Below are the code and all the weights of a small trained network. Each question names an input and a class and asks about switching units off, where a switched-off unit gives its printed mean instead of its output.

import numpy as np


def w(rows, s, z=0):
    codes = np.array(rows[::2]) - 128.0
    scale = np.full(codes.shape[1], s)
    scale[-1] = z or s
    return codes * scale


def f(y):
    return y / 2 * (1 + np.tanh(0.7978845608 * (y + 0.044715 * y**3)))


def log_softmax(a):
    a = a - a.max(-1, keepdims=True)
    return a - np.log(np.exp(a).sum(-1, keepdims=True))


def net(x, mask):
    res = np.array(x, float).reshape(1, 7) / 4 @ E
    y = f(res @ A[0][:, :-1].T + A[0][:, -1])
    res = res + np.where(mask, y, B[0][:, -1]) @ B[0][:, :-1]
    return log_softmax(res[-1] @ U[:, :-1].T + U[:, -1])


A, B = {}, {}
E = w([
[237,94,55,117,203,131,62],'x0',
[134,126,131,130,127,133,134],'x1',
[194,205,203,70,147,56,162],'x2',
[130,120,134,138,129,122,129],'x3',
[143,113,134,128,119,134,144],'x4',
[115,132,136,148,139,114,110],'x5',
[193,230,60,235,13,121,114],'x6',
],0.011)
A[0] = w([
[63,192,155,150,14,113,194,114],'neuron 0',
[214,114,79,151,144,80,68,114],'neuron 1',
[164,171,120,187,67,99,132,65],'neuron 2',
[173,154,100,135,31,112,57,117],'neuron 3',
[181,197,132,103,124,24,154,83],'neuron 4',
[227,198,195,114,89,38,133,37],'neuron 5',
[228,153,34,178,209,128,103,154],'neuron 6',
[236,122,75,143,142,130,64,108],'neuron 7',
[146,225,62,189,55,123,144,118],'neuron 8',
[73,161,144,133,45,78,127,122],'neuron 9',
[175,207,177,87,154,100,142,10],'neuron 10',
[84,154,135,160,45,92,192,108],'neuron 11',
[158,130,66,133,162,114,189,90],'neuron 12',
[194,183,52,220,57,96,169,44],'neuron 13',
[101,77,56,236,52,255,76,6],'neuron 14',
[228,136,40,87,143,88,84,183],'neuron 15',
],0.0088,0.0026)
B[0] = w([
[124,161,185,213,87,207,129,231],'neuron 0',
[92,217,162,167,123,180,135,204],'neuron 1',
[132,87,129,76,158,87,156,200],'neuron 2',
[152,124,145,73,217,74,159,205],'neuron 3',
[71,113,81,129,22,92,89,197],'neuron 4',
[129,64,47,130,70,75,34,216],'neuron 5',
[81,157,193,163,97,162,156,235],'neuron 6',
[165,162,203,166,84,151,163,217],'neuron 7',
[139,102,156,102,230,71,114,243],'neuron 8',
[160,198,165,188,158,169,133,188],'neuron 9',
[90,106,63,125,103,74,113,181],'neuron 10',
[132,187,186,182,147,140,165,198],'neuron 11',
[105,172,141,143,143,117,119,141],'neuron 12',
[144,74,142,54,186,86,163,247],'neuron 13',
[107,147,1,122,72,58,86,253],'neuron 14',
[112,157,165,134,106,222,151,220],'neuron 15',
],0.0092,0.013)
U = w([
[128,187,197,197,101,214,155,253],'0',
[124,72,157,60,243,122,148,107],'1',
[122,125,2,156,29,122,89,2],'2',
],0.015,0.0023)

Each question gives the input, the list of numbers given to net, and the class t.
The units are the neurons (one row each of A and B). Each row of codes is followed by its name. A weight is (code - 128) times the scale printed after its matrix; where a second scale follows, it is the last column's (A, B and U).
mask holds one flag per neuron, in row order. A switched-off neuron (its flag False) gives its mean, the last column of its row in B, instead of its output. The means were averaged over made-up inputs and are rounded, as every weight is.
A unit's drop is (log p(t) with every unit on - log p(t) with that unit switched off) / (log p(t) with every unit on - log p(t) with every unit switched off).
unit that matters most: the unit with the biggest drop
k most important neurons: the k neurons with the biggest drops, biggest first
drop when u is switched off: that unit's drop, to one decimal
input [7,1,8,-3,-7,-5,5], class 2: unit that matters most	neuron 5
input [7,-7,-7,4,8,-3,-1], class 0: 2 most important neurons	(neuron 6; neuron 7)
input [6,1,3,0,4,3,7], class 1: 3 most important neurons	(neuron 13; neuron 8; neuron 3)
input [-1,4,-5,-7,-3,5,6], class 1: 3 most important neurons	(neuron 8; neuron 13; neuron 3)
input [1,2,1,5,-8,8,2], class 1: 3 most important neurons	(neuron 0; neuron 14; neuron 11)
input [0,0,-5,2,-7,3,7], class 1: 2 most important neurons	(neuron 8; neuron 13)
input [4,-2,-8,-2,7,6,-7], class 2: 4 most important neurons	(neuron 8; neuron 13; neuron 14; neuron 3)
input [5,5,8,-8,-7,3,6], class 2: 3 most important neurons	(neuron 5; neuron 4; neuron 10)
input [8,3,-7,-5,6,0,8], class 0: drop when neuron 6 is switched off	1.3
input [4,-5,-1,0,-1,-3,1], class 0: drop when neuron 13 is switched off	0.0
input [4,-4,8,3,7,-5,2], class 2: drop when neuron 5 is switched off	0.3
